Below are the code and all the weights of a small trained network. Each question names an input and a target symbol and asks about switching units off, where a switched-off unit gives its printed mean instead of its output.

import numpy as np


def w(rows, s, z=0):
    codes = np.array(rows[::2]) - 128.0
    scale = np.full(codes.shape[1], s)
    scale[-1] = z or s
    return codes * scale


def norm(h):
    return h / np.sqrt((h * h).mean(-1, keepdims=True) + 1e-5)


def f(y):
    return np.maximum(y, 0)


def softmax(a):
    e = np.exp(a - a.max(-1, keepdims=True))
    return e / e.sum(-1, keepdims=True)


def log_softmax(a):
    a = a - a.max(-1, keepdims=True)
    return a - np.log(np.exp(a).sum(-1, keepdims=True))


def net(x, mask):
    ids = ['ΛΨδηθμπτφ'.index(c) for c in x.split()]
    T = len(ids)
    res = E[ids] + P[:T]
    u = 0
    for l in range(2):
        r = norm(res)
        for j in range(3):
            rows = slice(3 * j, 3 * j + 3)
            q, k, v = (r @ M[l][rows].T for M in (Q, K, V))
            z = softmax(np.where(np.tri(T) > 0, q @ k.T / 3**0.5, -1e9)) @ v
            o = O[l][rows]
            res = res + np.where(mask[u + j], z, o[:, -1]) @ o[:, :-1]
        u += 3
        y = f(norm(res) @ A[l][:, :-1].T + A[l][:, -1])
        res = res + np.where(mask[u : u + 4], y, B[l][:, -1]) @ B[l][:, :-1]
        u += 4
    return log_softmax(norm(res)[-1] @ U[:, :-1].T + U[:, -1])


Q, K, V, O, A, B = {}, {}, {}, {}, {}, {}
E = w([
[127,113,80,162,90,101,169,165,116,158],'Λ',
[163,76,95,159,145,152,148,145,88,127],'Ψ',
[112,122,128,168,122,154,88,149,136,137],'δ',
[207,69,148,132,104,123,136,158,142,108],'η',
[181,134,142,149,170,169,114,135,132,148],'θ',
[80,141,123,101,186,160,109,122,82,254],'μ',
[170,137,100,100,90,152,149,85,182,99],'π',
[137,198,60,166,103,126,100,167,67,75],'τ',
[116,126,86,80,142,75,119,155,179,92],'φ',
],0.017)
P = w([
[102,58,134,93,95,60,59,3,93,108],'0',
[169,164,170,122,60,142,72,125,158,197],'1',
[145,163,177,95,97,130,107,137,136,209],'2',
[145,133,186,95,124,152,131,156,129,203],'3',
[116,134,188,105,136,147,139,163,134,194],'4',
[97,101,156,107,129,165,129,163,161,171],'5',
[123,115,178,114,167,164,164,174,155,181],'6',
[114,119,145,127,141,138,169,179,186,186],'7',
[123,108,152,147,164,156,190,175,193,162],'8',
[92,53,128,143,157,198,148,135,194,119],'9',
],0.0049)
Q[0] = w([
[54,84,107,118,181,109,219,102,72,164],'L0H0',
[78,164,110,77,96,84,80,55,70,144],'L0H0',
[132,197,137,60,141,107,88,76,132,107],'L0H0',
[144,102,104,173,167,193,193,253,96,176],'L0H1',
[135,137,36,92,124,123,92,142,83,126],'L0H1',
[73,166,146,114,73,102,106,24,117,28],'L0H1',
[144,119,125,142,89,127,193,154,26,115],'L0H2',
[203,149,141,98,43,174,155,120,119,94],'L0H2',
[106,153,131,126,106,195,63,123,134,160],'L0H2',
],0.0068)
K[0] = w([
[103,88,163,185,135,95,118,10,101,199],'L0H0',
[92,194,175,98,73,184,106,82,157,137],'L0H0',
[233,212,174,62,83,221,171,136,115,121],'L0H0',
[114,91,117,139,155,136,253,146,188,130],'L0H1',
[188,183,120,72,98,102,116,86,171,117],'L0H1',
[148,144,175,131,140,68,22,120,107,129],'L0H1',
[158,110,139,88,119,74,126,43,130,130],'L0H2',
[126,111,140,69,157,183,155,216,90,155],'L0H2',
[99,206,83,154,184,84,221,218,115,157],'L0H2',
],0.0059)
V[0] = w([
[105,172,103,157,131,127,113,74,146,135],'L0H0',
[137,153,168,30,142,150,122,89,175,163],'L0H0',
[140,41,90,114,98,139,122,155,186,98],'L0H0',
[102,135,100,117,152,98,163,158,106,235],'L0H1',
[91,183,178,100,45,144,105,135,121,83],'L0H1',
[78,116,218,125,110,133,174,195,206,193],'L0H1',
[132,216,118,155,96,123,102,201,100,176],'L0H2',
[175,84,91,96,51,177,92,101,124,156],'L0H2',
[193,139,118,159,140,2,145,104,145,144],'L0H2',
],0.005)
O[0] = w([
[108,7,163,127,157,186,136,104,170,152,108],'L0H0',
[121,158,132,166,134,225,160,91,106,118,97],'L0H0',
[180,254,247,66,81,67,158,127,101,197,209],'L0H0',
[147,86,50,60,29,109,97,124,156,125,134],'L0H1',
[191,149,97,186,73,100,236,179,133,185,84],'L0H1',
[171,158,76,146,111,166,71,104,118,208,92],'L0H1',
[245,99,142,145,138,158,138,168,200,70,121],'L0H2',
[109,144,118,102,150,207,112,179,197,141,254],'L0H2',
[108,30,88,92,142,208,150,170,128,150,142],'L0H2',
],0.0047,0.0049)
A[0] = w([
[114,117,131,42,190,95,132,113,29,252,26],'L0N0',
[166,154,33,77,52,131,209,162,134,117,179],'L0N1',
[59,223,49,142,175,68,54,99,51,162,2],'L0N2',
[120,75,110,35,187,242,138,154,88,168,210],'L0N3',
],0.0038,0.00066)
B[0] = w([
[154,79,123,159,82,147,146,93,150,106,196],'L0N0',
[120,192,180,139,253,179,125,76,108,24,254],'L0N1',
[245,114,68,201,90,146,53,182,200,115,156],'L0N2',
[90,208,95,142,66,67,195,112,186,147,232],'L0N3',
],0.0056,0.0044)
Q[1] = w([
[139,175,211,88,152,148,119,59,138,99],'L1H0',
[109,93,137,65,158,69,150,93,122,117],'L1H0',
[114,192,195,111,162,159,91,90,119,59],'L1H0',
[112,120,113,116,174,115,100,115,86,78],'L1H1',
[108,60,101,173,132,92,147,188,95,148],'L1H1',
[144,162,1,197,80,125,225,119,119,103],'L1H1',
[138,204,154,91,101,197,151,85,141,109],'L1H2',
[87,124,53,117,124,123,226,143,89,102],'L1H2',
[179,120,152,193,135,180,88,194,86,121],'L1H2',
],0.008)
K[1] = w([
[191,177,84,94,100,158,186,205,201,132],'L1H0',
[122,92,129,36,137,73,132,97,181,156],'L1H0',
[147,149,94,102,180,136,97,212,153,160],'L1H0',
[146,79,255,55,106,183,196,111,166,76],'L1H1',
[121,22,122,120,49,99,62,167,56,74],'L1H1',
[103,2,166,157,208,74,89,41,103,155],'L1H1',
[114,140,133,147,238,91,224,174,113,197],'L1H2',
[77,99,92,161,74,147,141,48,40,197],'L1H2',
[53,140,69,120,113,107,17,207,129,54],'L1H2',
],0.0057)
V[1] = w([
[118,136,125,60,190,146,147,107,70,24],'L1H0',
[38,161,152,145,156,165,97,81,120,205],'L1H0',
[123,111,96,58,136,95,186,72,251,89],'L1H0',
[113,143,138,160,55,206,59,54,11,108],'L1H1',
[235,72,170,109,38,145,167,74,100,105],'L1H1',
[102,100,110,44,147,99,89,3,113,49],'L1H1',
[162,149,235,162,78,152,108,83,87,179],'L1H2',
[64,191,177,41,176,86,110,210,175,139],'L1H2',
[111,188,117,229,120,118,222,204,91,169],'L1H2',
],0.0046)
O[1] = w([
[177,91,32,185,151,141,82,174,174,121,145],'L1H0',
[128,87,126,131,54,132,161,180,200,165,78],'L1H0',
[54,109,78,90,107,212,2,173,151,123,255],'L1H0',
[172,92,111,156,129,134,213,198,133,84,64],'L1H1',
[90,194,101,104,179,92,168,131,112,112,160],'L1H1',
[122,134,253,151,165,88,146,110,105,39,147],'L1H1',
[106,154,74,167,174,167,64,61,72,77,88],'L1H2',
[134,60,94,34,135,41,233,152,159,101,145],'L1H2',
[126,88,154,166,81,17,110,77,139,150,162],'L1H2',
],0.0057,0.0038)
A[1] = w([
[146,123,143,192,144,171,142,141,175,118,217],'L1N0',
[107,148,166,98,146,128,109,127,186,205,199],'L1N1',
[183,159,173,150,136,109,156,129,105,1,109],'L1N2',
[188,93,61,199,96,66,109,196,167,131,254],'L1N3',
],0.0063,0.00081)
B[1] = w([
[59,188,163,88,150,116,63,92,134,76,201],'L1N0',
[57,29,103,145,58,62,105,198,106,40,248],'L1N1',
[188,100,53,255,97,165,142,202,41,166,250],'L1N2',
[155,125,163,108,198,131,133,73,130,161,254],'L1N3',
],0.0059,0.0043)
U = w([
[112,104,123,59,93,84,92,203,116,51,79],'Λ',
[180,91,73,188,115,138,161,171,77,78,254],'Ψ',
[159,96,156,104,48,99,229,149,158,125,197],'δ',
[109,196,87,103,121,86,170,97,101,145,41],'η',
[185,92,199,156,155,131,110,138,215,151,33],'θ',
[108,200,155,123,150,253,120,136,151,114,167],'μ',
[170,74,48,113,36,181,70,123,140,192,87],'π',
[162,117,102,105,198,117,117,45,129,158,149],'τ',
[121,143,174,173,39,67,60,74,118,102,121],'φ',
],0.0062,0.00099)

Each question gives the input, a string of symbols that net reads in full, and the target symbol t.
The units are the heads (3 rows each of Q, K, V and O) and the neurons (one row each of A and B). Each row of codes is followed by its name. A weight is (code - 128) times the scale printed after its matrix; where a second scale follows, it is the last column's (O, A, B and U).
mask holds one flag per unit, layer by layer, with each layer's heads first. A switched-off unit (its flag False) gives its mean, the last column of its rows in O or B, instead of its output. The means were averaged over made-up inputs and are rounded, as every weight is.
A unit's drop is (log p(t) with every unit on - log p(t) with that unit switched off) / (log p(t) with every unit on - log p(t) with every unit switched off).
The circuit of an input: a set's keep is (log p(t) with only the set's units on - log p(t) with every unit switched off) / (log p(t) with every unit on - log p(t) with every unit switched off). Starting from the 12 units with the biggest drops (on a tie, the unit counted first), units are removed one at a time, each time the one whose removal leaves the highest keep (on an exact tie, the one counted first), for as long as the keep stays at least 0.8.
units of the circuit, in order: the units of the circuit, biggest drop first
most important unit: the unit with the biggest drop
k most important neurons: the k neurons with the biggest drops, biggest first
k most important neurons of layer l: the k neurons of layer l with the biggest drops, biggest first
which heads matter: for each layer, one digit per head in row order, 1 if its drop is at least 0.15 and else 0, layers parted by /
input π Λ Ψ π, target δ: which heads matter : 111 / 101
input θ μ Λ η δ Λ π δ, target π: units of the circuit, in order : L1H1
input τ φ η Ψ Ψ, target τ: 2 most important neurons : L1N3; L0N1
input π φ η η, target δ: which heads matter : 110 / 001
input η φ Ψ Ψ Λ θ Ψ, target η: which heads matter : 110 / 010
input θ π μ η Ψ Ψ, target θ: 2 most important neurons : L0N3; L1N3
input θ π τ π π δ π π π Ψ, target θ: which heads matter : 110 / 110
input η Λ Λ δ Λ, target η: units of the circuit, in order : L1H0; L1H1
input Ψ Ψ π Ψ Ψ η, target Λ: which heads matter : 100 / 000
input π δ π τ Λ θ π Λ, target π: units of the circuit, in order : L1H1; L0H1
input δ τ φ τ Λ, target δ: which heads matter : 110 / 100
input Λ τ Ψ φ θ Ψ, target Λ: 2 most important neurons : L0N3; L1N2
input Λ φ τ, target Ψ: units of the circuit, in order : L1N2; L1H0; L0H2
input π Ψ π Ψ, target π: most important unit : L0N1
input π θ η, target Ψ: units of the circuit, in order : L1H2; L1N2
input Ψ Ψ Λ, target Ψ: units of the circuit, in order : L1H1; L0H1; L1N2; L0N1
input π π η, target Ψ: which heads matter : 100 / 001
input τ η φ Ψ μ π Ψ π, target φ: which heads matter : 000 / 001
input τ Λ π τ φ π Ψ π, target φ: which heads matter : 000 / 011
input φ τ Λ π π Ψ θ φ Λ, target φ: most important unit : L1H2
input Λ δ μ Λ, target Λ: 3 most important neurons : L0N1; L1N2; L0N3
input Ψ θ π τ π δ, target θ: which heads matter : 001 / 110
input Λ τ θ η δ π Λ φ π Ψ, target Λ: which heads matter : 101 / 011
input μ π δ φ Ψ φ φ Ψ, target μ: which heads matter : 101 / 011
input η μ π Λ, target η: 3 most important neurons : L0N1; L0N3; L1N2
input π Ψ τ, target Ψ: 2 most important neurons : L1N2; L0N3
input τ Ψ π φ π φ Ψ, target τ: 2 most important neurons of layer 0 : L0N3; L0N0
input Ψ Ψ θ, target Λ: most important unit : L0H1
input Ψ μ δ, target Λ: which heads matter : 011 / 101
input π τ θ δ Ψ, target π: which heads matter : 000 / 000
